[[133 133 124 138 130]
 [118 131 119 128 135]
 [126 127 127 124 129]
 [115 144 133 141 118]
 [147 134 136 156 124]
 [139 124 131 134 128]
 [129 140 121 134 130]
 [124 153 128 129 131]]
->
[[118 131 119 128 135]
 [115 144 133 141 118]
 [139 124 131 134 128]
 [124 153 128 129 131]]

[[128 127 135 117 125 133 131 116 138 126 121 137 122 139 123]
 [129 136 136 106 115 123 134 126 135 129 120 133 121 148 127]
 [128 119 134 120 124 119 130 112 134 138 131 127 122 132 128]
 [115 134 146 117 107 143 126 118 139 127 121 133 115 151 126]
 [124 119 142 122 118 131 129 117 138 129 125 133 123 140 123]]
->
[[129 136 136 106 115 123 134 126 135 129 120 133 121 148 127]
 [115 134 146 117 107 143 126 118 139 127 121 133 115 151 126]]

[[137 121 127 135 120 133 137 137 134 136 121]
 [114 147 127 123 153 121 113 117 117 118 150]
 [115 135 136 130 132 130 114 128 118 127 136]
 [119 127 138 133 120 134 119 134 122 133 127]
 [138 111 133 139 103 140 138 145 136 144 110]
 [130 137 119 127 146 123 131 124 129 124 139]
 [132 129 124 131 131 129 132 130 130 130 130]]
->
[[114 147 127 123 153 121 113 117 117 118 150]
 [119 127 138 133 120 134 119 134 122 133 127]
 [130 137 119 127 146 123 131 124 129 124 139]]

[[118 129 126 128 124 126 127 132 128 107 123 113 107 113]
 [119 129 126 128 125 127 128 134 128 109 122 115 109 114]
 [136 130 132 125 130 127 129 125 130 144 136 139 144 139]
 [138 123 128 129 132 131 127 119 126 150 132 143 150 143]
 [134 123 125 137 132 136 127 128 126 144 125 139 144 139]]
->
[[119 129 126 128 125 127 128 134 128 109 122 115 109 114]
 [138 123 128 129 132 131 127 119 126 150 132 143 150 143]]

[[142 141 122 122 122]
 [140 142 106 130 136]
 [142 142 123 121 122]
 [104 107 138 137 133]
 [126 125 149 119 112]
 [104 107 137 140 133]]
->
[[140 142 106 130 136]
 [104 107 138 137 133]
 [104 107 137 140 133]]

[[141 147 137 146 107]
 [118 125 120 125 139]
 [143 135 138 135 122]
 [139 127 135 127 134]
 [110 132 116 131 131]
 [130 138 130 137 120]
 [129 130 128 130 130]
 [111 116 115 117 152]
 [150 132 143 132 125]
 [133 128 130 128 132]
 [139 128 135 128 132]]
->
[[118 125 120 125 139]
 [139 127 135 127 134]
 [130 138 130 137 120]
 [111 116 115 117 152]
 [133 128 130 128 132]]

[[125 115 138 137 121]
 [151 124 121 120 132]
 [112 135 121 119 113]
 [111 118 139 137 124]
 [118 115 124 124 118]
 [135 141 123 122 137]
 [146 136 158 154 146]]
->
[[151 124 121 120 132]
 [111 118 139 137 124]
 [135 141 123 122 137]]

[[117 141 116 115 145 141 103 137 116 138 126]
 [145 135 144 113 133 128 114 136 143 138 141]
 [141 132 140 108 128 140 121 136 140 148 134]
 [110 126 109 143 138 127 126 124 109 122 118]]
->
[[145 135 144 113 133 128 114 136 143 138 141]
 [110 126 109 143 138 127 126 124 109 122 118]]
---
[[107 145 135 122 145 123 106 117 112 117 146 135]
 [126 118 138 133 108 136 126 137 127 136 116 137]]
->
[[126 118 138 133 108 136 126 137 127 136 116 137]
 [107 145 135 122 145 123 106 117 112 117 146 135]]

[[136 151 149]
 [136 150 149]
 [127 108 108]
 [114 101 104]]
->
[[114 101 104]
 [127 108 108]
 [136 150 149]
 [136 151 149]]

[[142 149 133 118 132 137 120 126 117  99 141 134 123 127]
 [128 126 126 126 130 119 137 123 122 141 125 128 125 131]]
->
[[128 126 126 126 130 119 137 123 122 141 125 128 125 131]
 [142 149 133 118 132 137 120 126 117  99 141 134 123 127]]

[[109 135 105 126 133 110]
 [119 116 120 115 134 105]]
->
[[119 116 120 115 134 105]
 [109 135 105 126 133 110]]

[[124 133 127 143 125 136 135]
 [132 127 127 140 105 128 125]]
->
[[132 127 127 140 105 128 125]
 [124 133 127 143 125 136 135]]

[[115 138 133 119 122 140 118 121 118 129 151 152 112 119]
 [141 124 136 154 112 154 139 123 128 135 110 128 143 133]]
->
[[141 124 136 154 112 154 139 123 128 135 110 128 143 133]
 [115 138 133 119 122 140 118 121 118 129 151 152 112 119]]

[[152 130 134 136 120 152 108]
 [124 128 127 130 133 143 126]]
->
[[124 128 127 130 133 143 126]
 [152 130 134 136 120 152 108]]
